Below are the code and all the weights of a small trained network. Each question names an input and a class and asks about switching units off, where a switched-off unit gives its printed mean instead of its output.

import numpy as np


def w(rows, s, z=0):
    codes = np.array(rows[::2]) - 128.0
    scale = np.full(codes.shape[1], s)
    scale[-1] = z or s
    return codes * scale


def f(y):
    return y / 2 * (1 + np.tanh(0.7978845608 * (y + 0.044715 * y**3)))


def log_softmax(a):
    a = a - a.max(-1, keepdims=True)
    return a - np.log(np.exp(a).sum(-1, keepdims=True))


def net(x, mask):
    res = np.array(x, float).reshape(1, 7) / 4 @ E
    y = f(res @ A[0][:, :-1].T + A[0][:, -1])
    res = res + np.where(mask, y, B[0][:, -1]) @ B[0][:, :-1]
    return log_softmax(res[-1] @ U[:, :-1].T + U[:, -1])


A, B = {}, {}
E = w([
[10,162,79,239],'x0',
[122,34,218,229],'x1',
[37,52,94,111],'x2',
[78,116,234,66],'x3',
[195,113,125,198],'x4',
[145,254,140,171],'x5',
[166,95,140,115],'x6',
],0.0078)
A[0] = w([
[117,114,110,57,156],'N1',
[110,94,124,129,155],'N2',
[122,133,251,114,139],'N3',
[101,118,162,52,195],'N4',
[189,155,144,143,122],'N5',
[187,190,107,161,128],'N6',
[115,138,207,81,217],'N7',
[130,143,113,84,132],'N8',
[220,161,175,129,114],'N9',
[148,125,108,54,154],'N10',
[191,172,154,144,159],'N11',
[151,183,133,102,113],'N12',
[114,170,129,154,99],'N13',
[108,69,105,165,220],'N14',
[87,168,85,159,137],'N15',
[85,148,63,173,134],'N16',
[194,167,158,131,152],'N17',
[76,139,118,99,118],'N18',
[150,126,103,69,149],'N19',
[135,129,79,63,130],'N20',
[120,72,88,172,140],'N21',
[151,102,171,110,2],'N22',
[123,184,44,160,144],'N23',
[133,123,107,91,122],'N24',
[99,135,227,102,108],'N25',
[95,93,121,167,136],'N26',
[100,141,247,109,138],'N27',
[171,152,163,141,153],'N28',
[114,124,87,37,151],'N29',
[129,132,71,63,147],'N30',
],0.014,0.0047)
B[0] = w([
[171,113,106,60,222],'N1',
[172,60,98,84,177],'N2',
[117,53,236,134,241],'N3',
[149,138,167,107,249],'N4',
[149,74,95,198,194],'N5',
[129,127,55,163,225],'N6',
[145,110,233,97,243],'N7',
[198,144,132,142,178],'N8',
[163,78,104,168,241],'N9',
[232,159,170,106,230],'N10',
[137,99,109,251,217],'N11',
[148,108,132,139,193],'N12',
[126,182,145,124,162],'N13',
[63,62,60,26,247],'N14',
[29,254,58,157,224],'N15',
[31,202,73,114,244],'N16',
[175,32,107,245,219],'N17',
[151,179,164,176,187],'N18',
[254,128,145,95,211],'N19',
[222,211,138,125,218],'N20',
[57,53,96,41,217],'N21',
[121,139,145,144,160],'N22',
[100,193,131,155,254],'N23',
[175,150,109,67,165],'N24',
[58,113,237,67,218],'N25',
[79,69,25,128,206],'N26',
[72,69,249,77,239],'N27',
[144,67,115,174,185],'N28',
[199,197,118,88,253],'N29',
[191,184,104,55,229],'N30',
],0.0065,0.0079)
U = w([
[95,70,65,99,124],'0',
[84,101,212,88,49],'1',
[117,86,110,93,254],'2',
[237,184,119,104,144],'3',
[44,244,77,143,102],'4',
[173,71,79,230,87],'5',
],0.011,0.0026)

Each question gives the input, the list of numbers given to net, and the class t.
The units are the neurons (one row each of A and B). Each row of codes is followed by its name. A weight is (code - 128) times the scale printed after its matrix; where a second scale follows, it is the last column's (A, B and U).
mask holds one flag per neuron, in row order. A switched-off neuron (its flag False) gives its mean, the last column of its row in B, instead of its output. The means were averaged over made-up inputs and are rounded, as every weight is.
A unit's drop is (log p(t) with every unit on - log p(t) with that unit switched off) / (log p(t) with every unit on - log p(t) with every unit switched off).
The circuit of an input: a set's keep is (log p(t) with only the set's units on - log p(t) with every unit switched off) / (log p(t) with every unit on - log p(t) with every unit switched off). Starting from the 12 units with the biggest drops (on a tie, the unit counted first), units are removed one at a time, each time the one whose removal leaves the highest keep (on an exact tie, the one counted first), for as long as the keep stays at least 0.8.
units of the circuit, in order: the units of the circuit, biggest drop first
most important unit: the unit with the biggest drop
top k neurons: the k neurons with the biggest drops, biggest first
drop of u: that unit's drop, to one decimal
input [6,6,-4,5,4,4,-6], class 1: most important unit : N27
input [6,-5,4,0,-6,-8,0], class 4: units of the circuit, in order : [N16; N15]
input [3,-5,-6,-1,5,6,-3], class 5: units of the circuit, in order : [N17; N11]
input [-6,-3,-4,0,-2,6,-4], class 5: units of the circuit, in order : [N17; N11]
input [-7,-3,4,2,8,4,2], class 5: units of the circuit, in order : [N17; N11; N9]
input [-2,-5,6,-5,1,0,-6], class 3: top 2 neurons : [N20; N30]
input [-7,-3,6,7,2,0,-8], class 3: top 2 neurons : [N29; N10]
input [7,7,2,0,4,0,-5], class 0: top 2 neurons : [N14; N21]
input [-3,8,-5,1,-2,2,1], class 1: top 4 neurons : [N27; N25; N3; N7]
input [-8,4,1,0,4,-8,7], class 1: drop of N3 : 0.2
input [-7,3,4,-1,-4,-7,6], class 3: drop of N29 : 0.1
input [2,-4,-6,-8,-3,1,8], class 5: drop of N6 : 0.1
